Below are the code and all the weights of a small trained network. Each question names an input and a class and asks about switching units off, where a switched-off unit gives its printed mean instead of its output.

import numpy as np


def w(rows, s, z=0):
    codes = np.array(rows[::2]) - 128.0
    scale = np.full(codes.shape[1], s)
    scale[-1] = z or s
    return codes * scale


def norm(h):
    return h / np.sqrt((h * h).mean(-1, keepdims=True) + 1e-5)


def f(y):
    return y / 2 * (1 + np.tanh(0.7978845608 * (y + 0.044715 * y**3)))


def log_softmax(a):
    a = a - a.max(-1, keepdims=True)
    return a - np.log(np.exp(a).sum(-1, keepdims=True))


def net(x, mask):
    res = np.array(x, float).reshape(1, 3) / 4 @ E
    u = 0
    for l in range(2):
        y = f(norm(res) @ A[l][:, :-1].T + A[l][:, -1])
        res = res + np.where(mask[u : u + 5], y, B[l][:, -1]) @ B[l][:, :-1]
        u += 5
    return log_softmax(norm(res)[-1] @ U[:, :-1].T + U[:, -1])


A, B = {}, {}
E = w([
[11,131,137],'x0',
[156,172,19],'x1',
[115,80,82],'x2',
],0.0012)
A[0] = w([
[252,164,147,230],'0.n1',
[100,65,200,56],'0.n2',
[146,253,216,222],'0.n3',
[126,220,190,30],'0.n4',
[106,160,172,244],'0.n5',
],0.0035,0.0011)
B[0] = w([
[72,179,128,247],'0.n1',
[171,170,124,141],'0.n2',
[90,145,100,239],'0.n3',
[126,185,167,117],'0.n4',
[119,86,2,209],'0.n5',
],0.0033,0.0011)
A[1] = w([
[96,115,24,170],'1.n1',
[114,78,217,10],'1.n2',
[178,11,83,41],'1.n3',
[254,120,157,162],'1.n4',
[129,82,250,8],'1.n5',
],0.005,0.0018)
B[1] = w([
[200,132,167,253],'1.n1',
[217,114,71,115],'1.n2',
[53,252,110,143],'1.n3',
[62,49,167,148],'1.n4',
[239,242,70,130],'1.n5',
],0.0046,0.0022)
U = w([
[255,198,56,180],'0',
[75,4,171,178],'1',
[81,196,81,169],'2',
[143,122,151,3],'3',
],0.0072,0.0044)

Each question gives the input, the list of numbers given to net, and the class t.
The units are the neurons (one row each of A and B). Each row of codes is followed by its name. A weight is (code - 128) times the scale printed after its matrix; where a second scale follows, it is the last column's (A, B and U).
mask holds one flag per neuron, layer by layer. A switched-off neuron (its flag False) gives its mean, the last column of its row in B, instead of its output. The means were averaged over made-up inputs and are rounded, as every weight is.
A unit's drop is (log p(t) with every unit on - log p(t) with that unit switched off) / (log p(t) with every unit on - log p(t) with every unit switched off).
The circuit of an input: a set's keep is (log p(t) with only the set's units on - log p(t) with every unit switched off) / (log p(t) with every unit on - log p(t) with every unit switched off). Starting from all 10 units, units are removed one at a time, each time the one whose removal leaves the highest keep (on an exact tie, the one counted first), for as long as the keep stays at least 0.8.
circuit, biggest first: the units of the circuit, biggest drop first
most important unit: the unit with the biggest drop
top k neurons: the k neurons with the biggest drops, biggest first
top k neurons in layer l: the k neurons of layer l with the biggest drops, biggest first
input [-6,2,-7], class 2: top 4 neurons => [0.n1, 0.n3, 1.n1, 0.n4]
input [-3,-5,-1], class 0: circuit, biggest first => [1.n5]
input [-4,1,-7], class 2: circuit, biggest first => [0.n1, 1.n1]
input [-6,2,-8], class 2: circuit, biggest first => [0.n1, 1.n1, 1.n5]
input [-7,-1,7], class 1: top 2 neurons in layer 1 => [1.n4, 1.n5]
input [8,-8,-4], class 0: top 4 neurons in layer 1 => [1.n5, 1.n4, 1.n2, 1.n3]
input [-1,1,-4], class 2: top 2 neurons in layer 1 => [1.n4, 1.n5]
input [-6,-1,4], class 1: top 2 neurons => [1.n4, 0.n5]
input [2,-3,5], class 2: circuit, biggest first => [1.n3, 0.n1]
input [-7,4,6], class 1: circuit, biggest first => [1.n4, 1.n5]
input [6,6,-3], class 0: circuit, biggest first => [1.n1, 1.n3]
input [7,4,-6], class 1: circuit, biggest first => [1.n5, 1.n3]
input [-6,-1,-6], class 1: top 2 neurons in layer 1 => [1.n5, 1.n3]
input [-2,-5,6], class 2: top neuron in layer 1 => [1.n3]
input [-3,-6,5], class 0: top 3 neurons => [1.n5, 1.n2, 0.n5]
input [7,-8,3], class 0: circuit, biggest first => [0.n1, 1.n5, 1.n2, 1.n4]
input [-7,-3,-4], class 1: top 2 neurons => [1.n4, 1.n3]
input [5,-7,-2], class 0: top 2 neurons in layer 1 => [1.n5, 1.n2]
input [1,-4,8], class 2: circuit, biggest first => [1.n3, 0.n1]
input [1,-3,4], class 2: most important unit => 1.n3
input [-5,1,-3], class 1: top 3 neurons in layer 1 => [1.n5, 1.n3, 1.n1]
